Below are the code and all the weights of a small trained network. Each question names an input and a target symbol and asks about switching units off, where a switched-off unit gives its printed mean instead of its output.

import numpy as np


def w(rows, s, z=0):
    codes = np.array(rows[::2]) - 128.0
    scale = np.full(codes.shape[1], s)
    scale[-1] = z or s
    return codes * scale


def f(y):
    return y / 2 * (1 + np.tanh(0.7978845608 * (y + 0.044715 * y**3)))


def softmax(a):
    e = np.exp(a - a.max(-1, keepdims=True))
    return e / e.sum(-1, keepdims=True)


def log_softmax(a):
    a = a - a.max(-1, keepdims=True)
    return a - np.log(np.exp(a).sum(-1, keepdims=True))


def net(x, mask):
    ids = ['βγδεζηλμξστφψ'.index(c) for c in x.split()]
    T = len(ids)
    res = E[ids] + P[:T]
    u = 0
    for l in range(2):
        q, k, v = (res @ M[l].T for M in (Q, K, V))
        z = softmax(np.where(np.tri(T) > 0, q @ k.T / 4**0.5, -1e9)) @ v
        res = res + np.where(mask[u], z, O[l][:, -1]) @ O[l][:, :-1]
        u += 1
        y = f(res @ A[l][:, :-1].T + A[l][:, -1])
        res = res + np.where(mask[u : u + 4], y, B[l][:, -1]) @ B[l][:, :-1]
        u += 4
    return log_softmax(res[-1] @ U[:, :-1].T + U[:, -1])


Q, K, V, O, A, B = {}, {}, {}, {}, {}, {}
E = w([
[101,102,129,144],'β',
[77,109,177,253],'γ',
[97,172,92,116],'δ',
[42,233,144,127],'ε',
[163,150,206,24],'ζ',
[165,145,204,90],'η',
[80,182,21,240],'λ',
[123,120,116,133],'μ',
[135,156,120,126],'ξ',
[45,15,115,121],'σ',
[141,119,89,22],'τ',
[126,185,119,151],'φ',
[163,162,117,82],'ψ',
],0.019)
P = w([
[43,223,21,141],'0',
[52,174,155,130],'1',
[22,253,156,108],'2',
[63,181,195,142],'3',
[55,196,162,129],'4',
[82,140,225,163],'5',
[83,151,154,119],'6',
[83,156,91,81],'7',
[104,157,88,109],'8',
[103,171,53,93],'9',
[117,162,50,101],'10',
[164,143,92,195],'11',
[128,179,7,87],'12',
[154,130,81,140],'13',
],0.0045)
Q[0] = w([
[150,109,192,30],'0.h0',
[243,106,49,166],'0.h0',
[100,86,82,152],'0.h0',
[106,135,97,2],'0.h0',
],0.0075)
K[0] = w([
[122,166,235,2],'0.h0',
[243,228,51,98],'0.h0',
[170,77,117,29],'0.h0',
[151,94,95,245],'0.h0',
],0.0059)
V[0] = w([
[100,117,28,75],'0.h0',
[153,2,174,31],'0.h0',
[120,77,51,181],'0.h0',
[27,173,166,183],'0.h0',
],0.009)
O[0] = w([
[141,104,75,136,146],'0.h0',
[136,154,10,132,3],'0.h0',
[145,98,165,186,158],'0.h0',
[152,117,54,108,254],'0.h0',
],0.014,0.0087)
A[0] = w([
[101,138,113,90,120],'0.n0',
[249,160,137,146,254],'0.n1',
[2,141,122,102,160],'0.n2',
[103,65,115,140,144],'0.n3',
],0.011,0.0076)
B[0] = w([
[148,123,98,111,156],'0.n0',
[59,132,125,8,253],'0.n1',
[197,138,144,179,232],'0.n2',
[121,133,99,135,233],'0.n3',
],0.014,0.0049)
Q[1] = w([
[197,176,255,118],'1.h0',
[209,156,80,95],'1.h0',
[49,82,128,131],'1.h0',
[11,174,120,116],'1.h0',
],0.0085)
K[1] = w([
[128,150,175,82],'1.h0',
[147,158,90,128],'1.h0',
[168,1,216,119],'1.h0',
[6,147,48,14],'1.h0',
],0.0064)
V[1] = w([
[129,80,170,115],'1.h0',
[200,68,254,66],'1.h0',
[159,132,98,98],'1.h0',
[219,127,134,130],'1.h0',
],0.0079)
O[1] = w([
[90,197,75,25,175],'1.h0',
[178,128,98,168,255],'1.h0',
[254,135,193,71,138],'1.h0',
[66,173,62,145,96],'1.h0',
],0.0059,0.006)
A[1] = w([
[244,26,105,39,2],'1.n0',
[197,21,181,166,23],'1.n1',
[160,11,120,50,44],'1.n2',
[128,88,85,254,16],'1.n3',
],0.0076,0.0033)
B[1] = w([
[132,174,151,205,255],'1.n0',
[109,158,197,46,154],'1.n1',
[71,188,107,254,233],'1.n2',
[70,239,181,5,249],'1.n3',
],0.0082,0.0057)
U = w([
[142,171,150,63,105],'β',
[165,199,119,101,139],'γ',
[12,115,38,61,131],'δ',
[134,106,169,9,1],'ε',
[130,11,132,169,168],'ζ',
[43,101,203,153,188],'η',
[161,148,141,223,211],'λ',
[127,44,147,94,152],'μ',
[134,84,148,52,100],'ξ',
[179,133,124,254,102],'σ',
[65,91,196,184,37],'τ',
[115,142,141,117,40],'φ',
[171,75,153,138,184],'ψ',
],0.0093,0.0066)

Each question gives the input, a string of symbols that net reads in full, and the target symbol t.
The units are the heads (4 rows each of Q, K, V and O) and the neurons (one row each of A and B). Each row of codes is followed by its name. A weight is (code - 128) times the scale printed after its matrix; where a second scale follows, it is the last column's (O, A, B and U).
mask holds one flag per unit, layer by layer, with each layer's heads first. A switched-off unit (its flag False) gives its mean, the last column of its rows in O or B, instead of its output. The means were averaged over made-up inputs and are rounded, as every weight is.
A unit's drop is (log p(t) with every unit on - log p(t) with that unit switched off) / (log p(t) with every unit on - log p(t) with every unit switched off).
The circuit of an input: a set's keep is (log p(t) with only the set's units on - log p(t) with every unit switched off) / (log p(t) with every unit on - log p(t) with every unit switched off). Starting from all 10 units, units are removed one at a time, each time the one whose removal leaves the highest keep (on an exact tie, the one counted first), for as long as the keep stays at least 0.8.
units of the circuit, in order: the units of the circuit, biggest drop first
k most important neurons: the k neurons with the biggest drops, biggest first
top k neurons in layer l: the k neurons of layer l with the biggest drops, biggest first
drop when u is switched off: that unit's drop, to one decimal
input λ σ ξ ζ σ λ φ λ γ ψ γ ξ, target η: units of the circuit, in order : (0.h0, 1.n2, 0.n1)
input ζ δ γ ε η τ, target λ: 3 most important neurons : (1.n0, 1.n2, 1.n3)
input ξ η μ μ σ σ ψ, target δ: units of the circuit, in order : (0.h0, 0.n1)
input ψ σ τ, target δ: units of the circuit, in order : (0.h0)
input ψ γ λ ε γ λ λ λ δ ψ, target η: units of the circuit, in order : (1.n2, 0.h0)
input ξ μ λ ζ, target γ: 2 most important neurons : (1.n0, 0.n0)
input ξ γ ζ σ, target δ: top 2 neurons in layer 0 : (0.n1, 0.n3)
input μ φ φ τ λ γ λ λ λ λ γ μ, target η: units of the circuit, in order : (0.h0, 0.n1)
input γ γ φ η β σ β ε σ μ, target δ: units of the circuit, in order : (0.n2, 0.h0)
input δ μ ε τ τ φ η σ λ λ λ φ, target η: top 2 neurons in layer 0 : (0.n2, 0.n1)
input ζ τ σ φ, target δ: 2 most important neurons : (0.n1, 0.n2)
input φ λ ζ σ β σ, target δ: top 2 neurons in layer 0 : (0.n3, 0.n1)
input ζ σ ψ σ δ, target δ: 2 most important neurons : (1.n0, 0.n1)
input μ λ ψ, target η: units of the circuit, in order : (0.h0)
input σ γ ξ σ τ ζ σ γ, target δ: units of the circuit, in order : (0.h0, 1.n3)
input σ λ λ σ ζ ξ β η ζ λ ξ, target η: top 2 neurons in layer 1 : (1.n2, 1.n0)
input σ τ τ, target δ: 2 most important neurons : (0.n1, 0.n2)
input γ ψ μ η λ μ ψ ψ ξ τ, target λ: drop when 0.h0 is switched off : 0.0
input β λ σ ξ τ σ ζ λ ζ ε φ λ λ τ, target η: drop when 0.h0 is switched off : 0.2
input γ φ ψ η μ β γ λ ζ ε δ η ε, target λ: drop when 0.n2 is switched off : 0.3
input ε λ λ δ, target η: units of the circuit, in order : (0.h0)
